Below is a small trained network, with its code and all its weights. Each question gives an input and a class and asks what happens when units are switched off, that is, made to give their printed mean instead of their output.

import numpy as np


def w(rows, s, z=0):
    codes = np.array(rows[::2]) - 128.0
    scale = np.full(codes.shape[1], s)
    scale[-1] = z or s
    return codes * scale


def f(y):
    return y / 2 * (1 + np.tanh(0.7978845608 * (y + 0.044715 * y**3)))


def log_softmax(a):
    a = a - a.max(-1, keepdims=True)
    return a - np.log(np.exp(a).sum(-1, keepdims=True))


def net(x, mask):
    res = np.array(x, float).reshape(1, 7) / 4 @ E
    y = f(res @ A[0][:, :-1].T + A[0][:, -1])
    res = res + np.where(mask, y, B[0][:, -1]) @ B[0][:, :-1]
    return log_softmax(res[-1] @ U[:, :-1].T + U[:, -1])


A, B = {}, {}
E = w([
[57,82,57,125,143,9,120,153],'x0',
[131,130,134,134,134,123,135,139],'x1',
[182,77,64,245,110,183,162,92],'x2',
[127,119,127,124,130,131,124,111],'x3',
[41,100,199,171,45,136,103,145],'x4',
[110,118,118,116,132,141,136,113],'x5',
[135,134,130,134,124,127,124,149],'x6',
],0.013)
A[0] = w([
[76,65,130,250,129,156,114,148,116],'n0',
[126,206,164,59,190,136,99,138,192],'n1',
[170,129,59,171,148,145,160,98,156],'n2',
[136,147,49,69,171,113,123,120,193],'n3',
[163,161,189,97,163,244,124,112,255],'n4',
[179,157,137,69,182,142,153,151,169],'n5',
[87,104,197,114,85,147,102,144,177],'n6',
],0.012,0.0085)
B[0] = w([
[110,87,80,205,111,168,71,122,211],'n0',
[43,137,130,177,176,107,101,95,235],'n1',
[232,106,105,134,138,142,142,182,203],'n2',
[152,94,136,75,167,97,58,120,220],'n3',
[146,247,80,202,104,208,155,94,252],'n4',
[139,165,100,172,187,114,77,100,200],'n5',
[55,152,179,124,117,136,204,111,212],'n6',
],0.014,0.017)
U = w([
[79,147,73,164,131,140,70,79,251],'0',
[229,160,118,111,125,158,189,115,26],'1',
[104,130,184,26,185,87,40,152,192],'2',
[206,59,114,70,130,97,120,187,27],'3',
[80,190,254,105,108,170,192,100,58],'4',
[148,126,167,147,17,201,133,101,74],'5',
[6,70,193,43,88,56,150,181,190],'6',
],0.011,0.0028)

Each question gives the input, the list of numbers given to net, and the class t.
The units are the neurons (one row each of A and B). Each row of codes is followed by its name. A weight is (code - 128) times the scale printed after its matrix; where a second scale follows, it is the last column's (A, B and U).
mask holds one flag per neuron, in row order. A switched-off neuron (its flag False) gives its mean, the last column of its row in B, instead of its output. The means were averaged over made-up inputs and are rounded, as every weight is.
A unit's drop is (log p(t) with every unit on - log p(t) with that unit switched off) / (log p(t) with every unit on - log p(t) with every unit switched off).
The circuit of an input: a set's keep is (log p(t) with only the set's units on - log p(t) with every unit switched off) / (log p(t) with every unit on - log p(t) with every unit switched off). Starting from all 7 units, units are removed one at a time, each time the one whose removal leaves the highest keep (on an exact tie, the one counted first), for as long as the keep stays at least 0.8.
circuit, biggest first: the units of the circuit, biggest drop first
most important unit: the unit with the biggest drop
top k neurons: the k neurons with the biggest drops, biggest first
drop of u: that unit's drop, to one decimal
input [3,-8,-8,8,-8,0,0], class 2: most important unit : n3
input [2,2,1,5,-5,-3,-4], class 3: circuit, biggest first : [n4; n2]
input [-3,-7,8,7,2,-8,5], class 5: top 2 neurons : [n0; n1]
input [-5,-8,-3,-2,1,2,0], class 4: top 2 neurons : [n0; n6]
input [2,-7,3,-8,0,5,5], class 3: circuit, biggest first : [n4; n1]
input [-4,4,2,-4,0,-1,3], class 1: top 2 neurons : [n1; n0]
input [-3,-5,5,-1,0,8,7], class 1: top 2 neurons : [n2; n1]
input [-1,-6,8,1,4,-6,-3], class 5: top 3 neurons : [n1; n5; n2]
input [5,7,-1,0,8,7,2], class 6: top 2 neurons : [n4; n6]
input [0,0,3,-7,8,-1,3], class 5: top 4 neurons : [n1; n0; n5; n6]
input [1,0,-1,2,-2,7,-2], class 2: circuit, biggest first : [n4; n0]
input [-3,0,6,-3,5,7,-5], class 5: top 2 neurons : [n1; n5]
input [8,-8,0,-6,1,8,6], class 6: top 3 neurons : [n4; n5; n2]
input [-7,-5,8,-2,0,4,-2], class 1: circuit, biggest first : [n2]
input [-5,-8,5,5,1,-3,-5], class 5: top 3 neurons : [n0; n5; n3]
input [2,-7,-4,0,-5,1,-8], class 2: top 2 neurons : [n4; n3]
input [-7,-3,0,-7,8,-4,-1], class 4: top 2 neurons : [n6; n2]
input [-3,-2,1,-3,8,-2,0], class 5: top 2 neurons : [n0; n1]
input [5,6,-3,5,0,-3,0], class 2: top 2 neurons : [n4; n6]
input [-8,-4,1,-4,1,1,5], class 5: circuit, biggest first : [n3]
input [5,-1,4,-3,-2,-6,0], class 3: drop of n1 : 0.0
input [-1,8,-8,1,2,-2,7], class 4: drop of n0 : 0.2
input [2,-2,6,-8,0,8,-5], class 3: drop of n2 : 0.3
input [3,3,-1,-8,-1,-6,-3], class 2: drop of n6 : 0.1
